(in the rows, 128 means zero)
Here are made-up objects, facts about them, and rows of numbers that follow some of those facts. Name the object behind each unnamed row.

Known rows:
[100 156 116 116 118 127 107 160 166 146 107 178 159 162 130 137 136 126
 119 115 102 149 151 137 131 170  99 132  94 101  85  98 147 120 170 154
 143  73 154 167 118  98 172 148 150  91 103]: skudrotes
[122 151 146 164 177 153 145  70 147 131 144 101 143 147 157 164 121 119
 152 127 117  90 112  72 105 170 157  96 116 149 163  91 157 177 118  97
 143 157  98 117 144  92 169  99 119 156 146]: gafodru
[110 153 107  72 169 127 125 139 137 111 155 147 148 164 116  87 154 126
 134 128 113 120 100 136 147  92 103 151 129 159 135 146 136 149  95 112
 110 123 143  72 142 122  94 132 132 104 130]: brosa
[161 152 122 141 113 154 148 167  98 155 124  83  83 160  82 105 125 151
  93 131 163 154 143 158 132  79 109 149 174 129 100 159  94 112  97 126
 100 143  99  98 147 180  86 117 165 103 144]: kono
[130 151 137 130 191 140 101 126 179 111 130 148 149 165 144 127 145 118
 124 128 125 106  99  96 118 154 140 117 120 174 132 110 158 180 144 118
 135 116 142  98 113 108 148 109 128  93 119]: sulis
[ 98 155 138 156 143 146 148  89 132 141 147 166 169 179 140 169  94 118
 125  94 119 109 152 110 110 176 120 101 116 117  75  88 144 132 149 109
 153 113 142 163 151  94 170 109 155 120 126]: droten
[158 130 102  67  95 148 147 173 123 142  96 162 129 130  79  93 144 147
 130 104  86 152 149 153 144 105  80 172  90  86  76 145 119  84 109 162
 145  94 158 166 150 140  97 186 123  84 125]: kiza
[180 151 162 164 126 160  96 161 189 131  79 134 102  89 147 163 150 102
 142 105  79  88  96  69  83 173 146 110  89  96  81  86 170 113 179 150
 162 103 139 166  80 137 174 116  70  79 141]: plasken
[ 90 124 104 127 120 151 121 136 142 154 110 167 109  87 155 111 152 156
 151 145 114 147  71 114 155 156 143 132 120 167 173 114 137 185 163 141
  65 131 152  63 115 101 184 114 162  94 142]: mamo
[119 122 133 157 115  71 120 122  97 126 148  88 110 125 140 138 120 118
 106 142 162 143 151 160 126 100 150 116 156 139 162 135 116 136 135 126
 129 132 110 161 123 156 113 120 154 173 119]: sogage
[156  70 108 100 110 160 167  93  86 139 127  83  92  76 125 105 144 167
 153 143 107 111  95 130 152  82 130 141 151 125 165 150 118 132  86 102
 101 164 120  69 154 135  94 127 118 145 156]: tastelol
[174 111 131 142 134 153 109 102 162  71 115  87  94  83 142 116 156 109
 156 146  89  87  94  77 121 129 156 132 107 120 163 149 163 111  81 115
 153 164 116 164 105 160  92 112  64 150 140]: brifi
[170 140 130 155 107 109 104 177 105 156 104  88  92 118 106  98 145 128
  82 137 172 160 148 165 131  76 133 158 176 136 116 155 101 100 156 162
 102 118 113 162 125 180 104 136 157  93 123]: treskol
[119 146 107 102 160 135 116 129 163 117 138 149 136 160 134 105 146 116
 137 122 117 115 108 125 131 140 116 131 125 156 147 128 145 164 113 123
 122 119 142  77 131 116 123 121 126  97 124]: plibru
[161 118 120 139 123 102 106 164  96 122 123  89  93  95 126  86 152 120
 109 157 166 142 138 150 137  68 144 152 169 147 160 156 104 120 113 140
 107 154 114 120 123 189  93 131 129 154 128]: flubror
[ 88 136 100  67 113 103 133 177 133 136 131 176 171 165  97  88 144 136
 138 125  97 163 138 152 153  99  89 175 107 129 124 143  96 105 115 150
 118  95 159  75 152 106 106 178 139  92 103]: darus
[121 137  98  80 101 142 152 167 127 148 101 184 166 153 102 123 131 145
 145  96  81 148 153 137 137 152  81 166  99  85  78 129 118  87 130 146
 153  91 165 156 153  98 122 188 123  85 119]: trubran
[149 149 127 116  93 147 120 175 177 148  95 180 162 134 127 146 143 127
 146 100  76 124 149 133 120 168  95 141  86  74  70  90 152  77 166 164
 160  76 166 162 132  97 168 172 121  79 114]: zatrin
[180 139 149 158 122 159 127 122 116 146  98  70  80  78 128 137 145 120
 125 146 151 101 111 136 125  94 152 119 159 123 167 153 152 123 101 122
 134 164  76 141 138 183  95 107 113 128 156]: fladros
[103 150 143 167  98  66 100 168 115 142 122 151 104 136 137 140 132 114
  92 138 171 166 164 160 119 126 147 110 130 136 110 121 114 117 179 171
 127  85 135 176  94 160 156 127 159 150  85]: grusa

Facts:
Θ: uses; Ξ: is of sort
fluvemal Θ plapir,brumos,trerik
bokom Θ mamo
klemor Θ kita
favok Θ radrar
kleme Θ seskas
sitri Θ gafodru
kaplol Θ stodu,grusa
bolista Θ zodrem
stodu Θ klubar,livis,trerik
meskoplal Θ bredu,plapir
flalek Θ favok
stasa Θ bikitrer,samure
treka Θ bruske,klezo
kono Θ kadredrun
zele Θ sulis
tatris Θ miklum,staton
nesok Θ lipir
boplaska Θ klese
lipir Θ klubar,grusa
bredu Θ kluplem
kastom Θ boplaska,trezi
grusa Θ daflum
klese Θ benar,skeskin
tuziben Θ miklum,flimeba
trubran Θ kastom
dotru Θ traflo,dogrin,vumem
dogrin Θ klese
skudrotes Θ geluda
nutror Θ nitol
fludru Θ plasken,dapak,vumem
pafluk Θ kadredrun,pefam
nitol Θ bikitrer,plibom
devogil Θ skudrotes
plapir Θ flimeba
zuste Θ kleme
kita Θ dapak,fladros,brifi
brumos Θ seskas,tuziben,benar
grematis Θ traflo,seskas,samure,sife
vatiflun Θ drivu,zuplus
graklutel Θ fluze
plibom Θ stugres
traskol Θ benar
nosti Θ boplaska,radrar,trezi
nudrol Θ zatrin,gakek
trezi Θ benar
pludrem Θ grematis,sogage
skoplal Θ fumudur,miklum
stonul Θ stugres
lestis Θ druplol
flimeba Θ seskas,miklum
susto Θ bruber,fladros
sife Θ samure
skeskin Θ miklum
daflum Θ miklum,klese
tastelol Θ skabe,listi
kiza Θ boplaska,gogor
fladros Θ datre,druplol,livis
fumudur Θ klese
driskin Θ bibegre
lobi Θ dridal,treskol
zaklel Θ tuziben
tuker Θ kleme,donu,libel
treskol Θ nabrol,klubar
zoskima Θ trerik
bikitrer Θ listi
gogor Θ plasken
gubrem Θ seskas
klubar Θ fluvemal
miplun Θ gafodru,samure,monon
zoflos Θ miklum,kegrori
braflol Θ plapir
ketra Θ fluze,listi
bibral Θ pafluk,bruber
vumem Θ plasken
kegrori Θ brumos,druplol,fladros,staton,stasa
nabrol Θ gogor,pefam
kadredrun Θ dridal,tatris
zoskugir Θ tuker,stodu,drivu
darus Θ tretrun,devogil
kleste Θ zatrin,gakek
flubror Θ livis
zatrin Θ boplaska,trezi
druplol Θ listi
beple Θ droten,fumudur,bolista
loskir Θ klemor
gakek Θ vumem
mamo Θ stonul
stutam Θ lestis,lobi
geluda Θ zatrin,daflum
vetrirek Θ bruske
graratim Θ tuker,traflo,fluze,turaflam
traflo Θ skeskin
seskas Θ skeskin
tretrun Θ ninu
trisi Θ bistuk
brosa Θ faklas
brifi Θ turaflam
lidram Θ plasken,nudrol,gakek
getre Θ boplaska
trato Θ bamu,stugres
bostos Θ skudrotes
sogage Θ trerik
pefam Θ zoskima
skebon Θ bruske
trubutra Θ kugrus,zoskugir
biplubrol Θ daflum
[livis,klemor,favok,radrar,kleme,stasa,kono,donu,bredu,staton,grusa,trubran,dotru,gafodru,dogrin,skudrotes,monon,plapir,brumos,vatiflun,traskol,klezo,nosti,lestis,flimeba,fluze,sife,skeskin,daflum,kiza,fladros,fumudur,lobi,tuker,treskol,zoskima,benar,gogor,klubar,ninu,zoflos,braflol,ketra,bibegre,vumem,kadredrun,stugres,drivu,darus,skabe,kleste,zuplus,flubror,druplol,beple,listi,loskir,miklum,gakek,mamo,stutam,graratim,traflo,trisi,bistuk,samure,lidram,getre,bamu,plibru,bostos,zodrem,pefam,libel,skebon,trubutra,biplubrol] Ξ a
[sitri,kaplol,bolista,stodu,meskoplal,flalek,tatris,nesok,boplaska,lipir,tuziben,datre,plasken,pafluk,devogil,kita,grematis,kluplem,graklutel,plibom,trezi,pludrem,skoplal,stonul,driskin,bikitrer,gubrem,miplun,bibral,nabrol,bruber,zatrin,dapak,geluda,seskas,tretrun,trato,sogage] Ξ b

Name these rows:
No name comes twice in this set of rows, the named rows included.
[118  90 135 159 122 147 174  81  98 129 168 101 129 121 148 161  86 123
 158 125 122 104 145 101 126 153 149  91 115 108 168 107 129 124  97 102
 142 157 109 116 154  96 112 105 110 174 152] : sife
[ 95 145 120 118 133 138 155  88 112 140 150 161 174 166 132 149  90 134
 137  95 125 120 150 134 118 161  98 110 111 120  76 107 132 122 104 106
 140 107 148 124 153  90 137 122 160 130 123] : bolista
[106  59 122 114 110  71 139  94  94  78 167 129 162 115 142 122 120 119
 142 148 144 129 156 127 134  98 149 123 103 120 168 133  94 108  95 114
 150 143 141 133 127 114  90 142  82 180 118] : zuste
[165 105 100  64 104 149 145 164 138 101  97 118 109  94  78  83 156 122
 157 123  74 115 117 133 144  90  93 173  94  84 111 155 141  76  85 139
 153 139 168 152 143 158  87 189  69  98 140] : fludru
[169 155 150 171 133 132  96 177 135 148  96  87  91 123 120 125 149 119
  85 142 169 145 139 161 116  96 141 136 172 148  94 159 136 141 173 156
 122 116  91 170 117 183 135 111 160  83 127] : pefam
[116 151 181 168 128 152 125  78 119 155 129 112 113 163 156 175  56 115
  97  95 161 112 154 118  69 169 158  86 135 101  81  70 156 159 184 118
 153 111  85 168 131 102 182 101 160 168 133] : miklum
[ 98 161 124 128 154 122  93 156 183 137 105 183 158 158 145 124 150 112
 130 122 121 124 113 116 123 164 126 110 110 165 118 100 158 175 167 136
 128  93 149 129 103 106 179 113 135  87  96] : ninu
[175 153 143 149 109 155  94 183 177 143  85 133  99 106 118 127 155 116
 120 117 105 111 133 139 113 154 126 147 101  91  76 123 156  95 168 162
 163  98 155 172 109 170 145 135 111  76 132] : gogor
[164 137 113  88  96 155 120 174 165 117  94 179 154 122  99 107 143 131
 149  96  68 117 139 125 128 158  96 167  91  87  77 118 153  87 133 161
 155 104 164 170 142 111 132 179  79  80 130] : nudrol
[159 152 171 167 126 163 143  89  97 160 108  85  95 134 138 171  95 130
 110 118 170 109 140 142  98 164 157  99 168 119 126 116 143 164 154 107
 132 147  72 167 150 147 166 101 167 125 152] : staton
[177 141 133 140 135 160 107 133 171  95 101  75  96  81 131 119 161 111
 146 145 100  80  86  89 120 110 149 139 115 115 147 149 159 112  87 119
 154 160 116 152 124 164  96 113  66 105 151] : klemor
[103  69 101  77 117 161 181  82  94 109 161 101 151 146 117 123  96 153
 158 125 112 117 136 135 145  86 104 137 130 104 166 148  86 105  81 102
 116 170 137  70 159  94  78 133 109 174 159] : miplun

The same objects again, as new rows of numbers:
Some objects and their rows:
[120 131 126 127 122 126 140 119 120 135 131 123 121 122 116 124 133 125
 116 128 142 126 114 125 125 119 111 128 127 100 133]: gafodru
[159 126 130 127 141 117 123 154 145 117 120 138 122 120 200 120 123 125
 118 129 124 114 116 152 143 154 175 142 134 159 142]: druplol
[120 129 119 128 120 127 136 118 119 135 128 122 120 122 117 123 142 125
 112 128 139 112 115 125 125 120 109 133 126 102 136]: turaflam
[130 126 173 129 130 147 132 126 124 117 120 137 178 138 158 155 157 153
 132 126 123 161 112 114 141 144 172 120 127 142 122]: brumos
[126 126 123 124 122 125 123 120 120 126 134 125 126 123 120 129 115 123
 133 125 122 116 140 128 127 157 121 115 128 132 124]: nesok
[120 130 121 127 120 126 140 118 121 138 129 120 119 125 115 121 133 124
 117 125 141 116 114 122 125 115 111 137 128 105 130]: radrar
[121 129 122 126 121 127 140 119 119 136 132 124 119 125 118 123 132 125
 115 128 132 115 115 122 124 118 111 129 128 100 134]: bistuk
[121 125 160 126 124 128 123 182 122 125 120 141 183 117 117 148 116 135
 166 126 132 220 128 154 125 138 156 123 123 152 126]: grematis
[119 131 131 126 131 115 122 119 129 134 128 126 128 139 118 126 117 124
 126 127 124 136 166 117 125 117 132 138 123 106 123]: kono
[124 127 152 127 142 129 124 135 131 128 121 122 119 122 151 124 113 124
 114 130 124 161 133 119 132 115 131 119 130 115 122]: skoplal
[118 135 122 127 123 124 121 131 121 122 121 127 123 144 118 134 120 125
 116 139 139 109 115 114 127 120 112 117 123 102 147]: plasken
[174 125 118 130 119 144 124 120 125 117 121 138 120 117 148 127 123 130
 153 158 123 140 113 122 124 118 194 124 126 108 122]: dogrin
[120 130 124 127 122 129 139 117 120 136 130 126 120 123 113 124 135 126
 114 127 132 116 115 122 124 118 107 130 127 100 132]: plibru
[122 127 150 126 130 120 123 155 118 120 121 120 144 119 115 127 119 124
 130 125 130 183 136 140 124 147 130 122 128 140 123]: miplun
[121 130 171 128 148 137 126 127 118 148 120 119 124 119 121 127 152 125
 115 126 131 167 115 114 133 118 112 120 134 104 128]: miklum
[136 125 131 126 132 115 123 127 144 117 121 122 125 120 150 120 144 123
 115 128 124 111 122 142 144 141 129 136 130 152 145]: lestis
[121 126 126 127 124 121 123 120 129 126 124 122 131 129 122 124 121 125
 129 126 123 124 141 130 125 119 115 130 127 139 121]: favok
[124 128 112 128 143 138 144 119 120 123 147 154 121 123 115 126 139 133
 118 126 129 114 115 115 126 117 108 170 138 140 143]: trerik
[119 129 121 127 123 128 139 117 120 135 129 125 120 124 114 124 131 123
 115 127 134 112 114 121 124 117 111 129 127 103 135]: skotrum
[119 126 119 128 121 121 141 118 122 139 126 131 119 125 113 122 128 125
 115 126 131 110 115 124 125 118 113 129 126 100 134]: fluze

Rows to name:
No name comes twice in this set of rows, the named rows included.
[164 126 139 126 145 117 124 186 123 119 118 151 123 121 203 151 118 125
 117 128 126 116 130 153 124 167 184 130 132 149 122] : bikitrer
[121 127 202 126 177 134 124 154 138 132 120 122 120 132 179 125 172 126
 118 125 123 210 126 113 147 136 119 116 137 130 121] : tuziben
[146 128 134 126 136 119 121 172 130 127 125 132 132 125 175 144 114 124
 117 129 124 120 137 161 125 151 114 125 127 152 119] : nitol
[120 130 173 126 159 117 124 133 140 138 120 118 121 126 149 125 136 123
 115 128 123 184 160 113 137 119 119 129 130 101 124] : tatris
[120 127 131 128 118 150 123 134 121 139 124 180 169 123 147 151 120 163
 174 125 124 142 114 134 146 118 183 116 123 119 123] : seskas
[123 124 161 125 147 115 124 134 152 116 122 121 131 119 133 121 174 123
 117 129 123 122 115 141 148 155 117 144 132 159 146] : kegrori
[128 125 119 126 119 139 124 135 120 130 120 164 140 120 127 132 117 145
 169 128 123 132 114 134 132 119 173 120 123 117 124] : traflo
[132 127 116 128 164 126 122 118 135 117 140 169 119 131 115 123 121 145
 159 126 128 110 138 114 126 116 129 184 136 188 127] : zoskima
[171 126 120 129 121 147 124 119 131 117 120 134 121 116 153 123 123 129
 146 160 123 144 114 122 124 115 193 129 127 104 122] : fumudur

Now the same objects, written a new way:
Named rows:
[131 123 177 125 107 124 151 135  82 124 155 154  98  98 142 201 114 162
  99 110 111 134 126 110 121  91  90 117 149]: kastom
[126 127 106 139 123 128 128 111 142 126 124 140 135 119 127 142 118 122
 118 121 142 109 135 119 147 121 113 143 143]: lobi
[103  96 130 148 139  72 124 126 133 140  90 135 117  82 138 107 105 136
 122  95 133 130 126 114 132 103 206 120 127]: gakek
[115 130 108 141 108 124 133 105 136 145 138 133 132 121 139 149 106 154
 107 113 152  94 141 116 156 124 110 141 158]: devogil
[128 131 135 118 117 126 130 113 155 118 138 115 136 128 128 149 119 119
 126 121 130 113 145 123 141 128 125 131 144]: tuker
[127 134 118 131 128 128 126 114 140 123 127 131 137 122 129 139 120 130
 116 125 137 116 134 122 141 125 122 132 144]: brifi
[123 111 116 149 123 112 128 114 143 127 107 149 127 103 126 139 116 105
 125 113 131 118 129 114 147 111 134 147 135]: nabrol
[142 142 150  75 105 127 123 101 149  95 146  96 127 134 139 175 136  69
 139 115 103 113 160 135 107 125 131 111 134]: brumos
[122 136 117 136 145 148 134 138 135 107 146 134 149 134 107 118 127 139
 119 137 153 137 140 120 131 142 121 111 130]: zuplus
[121 134 116 139 151 140 131 138 138 109 137 133 147 127 108 112 125 138
 118 134 151 139 137 119 131 138 135 111 128]: dapak
[127 134 121 130 128 129 128 117 136 121 131 133 136 124 128 138 120 130
 118 125 137 117 136 122 138 126 122 128 141]: sitri
[123 136 115 134 143 144 134 134 135 109 141 133 147 132 110 121 126 137
 118 134 151 135 139 121 129 138 123 114 132]: plibru
[125 132 119 133 124 127 128 114 136 124 129 136 133 120 131 144 119 128
 116 121 136 115 135 121 138 122 117 132 143]: flalek
[129 128 147 129 119 126 140 127  94 123 141 153 110 103 138 174 116 146
 103 114 121 129 127 114 122 100 104 121 142]: getre
[151 184 132 103 166 119  86  88 146 130  85 116 151 132 150 119 131 157
  93 167  91  92  96 142 141 119 110 145 172]: bikitrer
[130 115 100 153 115 128 127 106 150 124 111 155 132 112 122 149 120  90
 127 118 137 111 132 113 157 116 103 164 139]: treskol
[139 158 121 119 151 126 107 105 137 122 107 129 145 127 136 124 127 140
 105 146 118 109 114 131 138 121 115 134 153]: tastelol
[126 143 119 131 150 145 130 134 140 107 139 131 153 135 112 116 127 143
 116 143 147 135 135 123 133 141 122 114 135]: fluze
[ 99  86 133 152 158  57 118 135 136 132  71 138 119  69 132  81 109 121
 130  93 126 149 120 115 123 100 246 110 110]: vumem
[122 137 115 137 146 148 136 137 138 108 147 134 148 134 107 117 126 139
 118 136 154 138 139 121 131 142 122 111 131]: zodrem

Name these rows:
No name comes twice in this set of rows, the named rows included.
[112 134 120 133 102 132 141 110 149 149 157 113 136 135 140 154 102 178
 108 117 158  91 150 115 164 137 104 136 166] : stonul
[128 127 155 127 116 127 144 131 100 122 147 146 112 106 136 176 117 150
 104 115 121 130 130 113 124 103 102 121 144] : nosti
[116 140 122 129 107 131 137 108 149 145 154 114 136 138 139 150 103 175
 108 120 154  92 146 117 162 135 105 135 166] : plibom
[122 148  61 121 130 134 114  91  89 123 135 146 134 124 144 124 130 106
 107 111 160 102 144 140  96 120 128 109 127] : skoplal
[142 106  98 157 116 146 130 114 165  99 108 172 138 111 102 161 131  39
 145 127 128 127 135 109 157 117  86 176 123] : sogage
[117 114 169 138 102 114 156 135  74 141 156 159  91  89 148 197 104 184
  93  98 123 130 127 104 125  88 101 117 151] : zatrin
[133 141 143  84 107 120 122 100 158 110 144  88 134 134 142 159 126  95
 135 114 117 105 159 133 119 131 144 112 142] : gubrem
[132 132 110 137 132 133 123 113 140 118 120 143 138 118 123 139 123 112
 119 129 133 117 131 121 141 122 113 140 138] : flubror
[121 135 109 141 143 147 134 134 139 111 145 135 151 133 109 117 124 141
 118 134 158 133 140 120 136 140 121 117 131] : dridal
[129 139 121 128 132 129 123 113 135 120 125 132 137 123 129 136 122 131
 115 129 134 115 131 124 136 124 120 130 143] : graklutel
[144 106  87 168 115 147 128 109 166 104 101 177 139 109 101 160 129  40
 142 129 133 121 129 106 166 116  74 191 129] : stodu
[119 157  57  76 101 127 106  64 125 117 154  88 140 146 158 131 135  66
 131  94 160  73 184 156  83 141 160  91 128] : flimeba
[123 123 106 142 118 123 128 108 146 129 120 143 134 114 129 144 117 116
 120 118 140 107 135 117 149 119 117 149 143] : pafluk
[118 136  75 146 122 131 127 100  97 138 132 159 129 112 139 138 118 137
 100 112 160 102 134 124 126 114 106 131 139] : biplubrol
[125 166  50  80 125 131 101  70  76 109 148 116 132 133 159 126 145  70
 116  99 154  93 165 161  50 125 155  74 115] : skeskin

